Below are the code and all the weights of a small trained network. Each question names an input and a class and asks about switching units off, where a switched-off unit gives its printed mean instead of its output.

import numpy as np


def w(rows, s, z=0):
    codes = np.array(rows[::2]) - 128.0
    scale = np.full(codes.shape[1], s)
    scale[-1] = z or s
    return codes * scale


def f(y):
    return y / 2 * (1 + np.tanh(0.7978845608 * (y + 0.044715 * y**3)))


def log_softmax(a):
    a = a - a.max(-1, keepdims=True)
    return a - np.log(np.exp(a).sum(-1, keepdims=True))


def net(x, mask):
    res = np.array(x, float).reshape(1, 7) / 4 @ E
    y = f(res @ A[0][:, :-1].T + A[0][:, -1])
    res = res + np.where(mask, y, B[0][:, -1]) @ B[0][:, :-1]
    return log_softmax(res[-1] @ U[:, :-1].T + U[:, -1])


A, B = {}, {}
E = w([
[129,129,130],'x0',
[129,127,128],'x1',
[162,255,137],'x2',
[126,128,127],'x3',
[59,162,91],'x4',
[128,129,129],'x5',
[77,147,201],'x6',
],0.0099)
A[0] = w([
[107,133,153,74],'neuron 1',
[170,184,102,23],'neuron 2',
[149,193,109,34],'neuron 3',
[112,69,110,1],'neuron 4',
[181,122,212,112],'neuron 5',
[119,186,145,12],'neuron 6',
[69,128,98,125],'neuron 7',
[151,124,69,75],'neuron 8',
[97,86,129,39],'neuron 9',
[147,166,143,62],'neuron 10',
[80,151,74,131],'neuron 11',
[148,33,74,247],'neuron 12',
[143,161,138,20],'neuron 13',
[133,108,135,119],'neuron 14',
[64,156,96,172],'neuron 15',
[98,128,225,88],'neuron 16',
[171,87,195,239],'neuron 17',
[70,132,193,79],'neuron 18',
[175,156,150,190],'neuron 19',
[102,95,130,91],'neuron 20',
[172,113,6,35],'neuron 21',
[134,155,133,6],'neuron 22',
[36,158,114,152],'neuron 23',
[60,147,108,136],'neuron 24',
[149,81,169,160],'neuron 25',
],0.016,0.0052)
B[0] = w([
[156,74,166,130],'neuron 1',
[81,77,147,163],'neuron 2',
[88,71,134,167],'neuron 3',
[44,100,174,151],'neuron 4',
[141,139,62,180],'neuron 5',
[93,64,157,155],'neuron 6',
[156,132,82,154],'neuron 7',
[197,83,188,146],'neuron 8',
[77,111,188,145],'neuron 9',
[70,65,144,147],'neuron 10',
[148,83,75,160],'neuron 11',
[101,187,122,246],'neuron 12',
[65,58,184,134],'neuron 13',
[91,125,134,134],'neuron 14',
[155,113,64,175],'neuron 15',
[213,80,180,183],'neuron 16',
[130,215,66,212],'neuron 17',
[204,90,207,172],'neuron 18',
[55,126,62,182],'neuron 19',
[92,132,160,145],'neuron 20',
[201,105,254,184],'neuron 21',
[85,45,204,124],'neuron 22',
[155,115,68,188],'neuron 23',
[148,115,82,164],'neuron 24',
[105,107,93,175],'neuron 25',
],0.0088,0.011)
U = w([
[204,67,241,63],'0',
[6,60,178,12],'1',
[125,107,140,254],'2',
[116,106,137,225],'3',
[132,117,102,96],'4',
],0.014,0.0067)

Each question gives the input, the list of numbers given to net, and the class t.
The units are the neurons (one row each of A and B). Each row of codes is followed by its name. A weight is (code - 128) times the scale printed after its matrix; where a second scale follows, it is the last column's (A, B and U).
mask holds one flag per neuron, in row order. A switched-off neuron (its flag False) gives its mean, the last column of its row in B, instead of its output. The means were averaged over made-up inputs and are rounded, as every weight is.
A unit's drop is (log p(t) with every unit on - log p(t) with that unit switched off) / (log p(t) with every unit on - log p(t) with every unit switched off).
The circuit of an input: a set's keep is (log p(t) with only the set's units on - log p(t) with every unit switched off) / (log p(t) with every unit on - log p(t) with every unit switched off). Starting from the 12 units with the biggest drops (on a tie, the unit counted first), units are removed one at a time, each time the one whose removal leaves the highest keep (on an exact tie, the one counted first), for as long as the keep stays at least 0.8.
circuit, biggest first: the units of the circuit, biggest drop first
most important unit: the unit with the biggest drop
k most important neurons: the k neurons with the biggest drops, biggest first
drop of u: that unit's drop, to one decimal
input [-2,-4,-7,4,1,-5,7], class 0: most important unit : neuron 18
input [0,-3,4,-1,-6,4,0], class 4: circuit, biggest first : [neuron 5; neuron 21]
input [-3,-2,1,-4,8,6,3], class 4: circuit, biggest first : [neuron 23; neuron 15; neuron 24]
input [-3,0,7,-2,6,4,2], class 1: 2 most important neurons : [neuron 6; neuron 3]
input [3,6,0,1,4,7,5], class 0: circuit, biggest first : [neuron 18; neuron 19]
input [1,3,6,2,0,-1,6], class 0: 2 most important neurons : [neuron 16; neuron 18]
input [-4,-6,7,-6,7,-6,3], class 1: circuit, biggest first : [neuron 6; neuron 3]
input [-5,6,-7,3,8,7,8], class 0: 2 most important neurons : [neuron 18; neuron 16]
input [-6,-5,-5,-5,-3,6,7], class 0: 3 most important neurons : [neuron 16; neuron 18; neuron 19]
input [-1,7,-6,7,6,-7,5], class 3: 2 most important neurons : [neuron 23; neuron 7]
input [1,-8,-8,-6,-1,1,-6], class 1: 2 most important neurons : [neuron 4; neuron 12]
input [5,6,3,-6,0,6,6], class 0: 3 most important neurons : [neuron 16; neuron 18; neuron 12]
input [-6,1,-5,-3,0,-3,-7], class 0: drop of neuron 8 : 0.1
input [2,-6,-2,2,-2,6,8], class 0: circuit, biggest first : [neuron 16]
input [2,0,0,6,-8,8,-1], class 4: drop of neuron 5 : 0.1
input [0,-5,-5,-3,2,3,6], class 0: drop of neuron 16 : 0.3
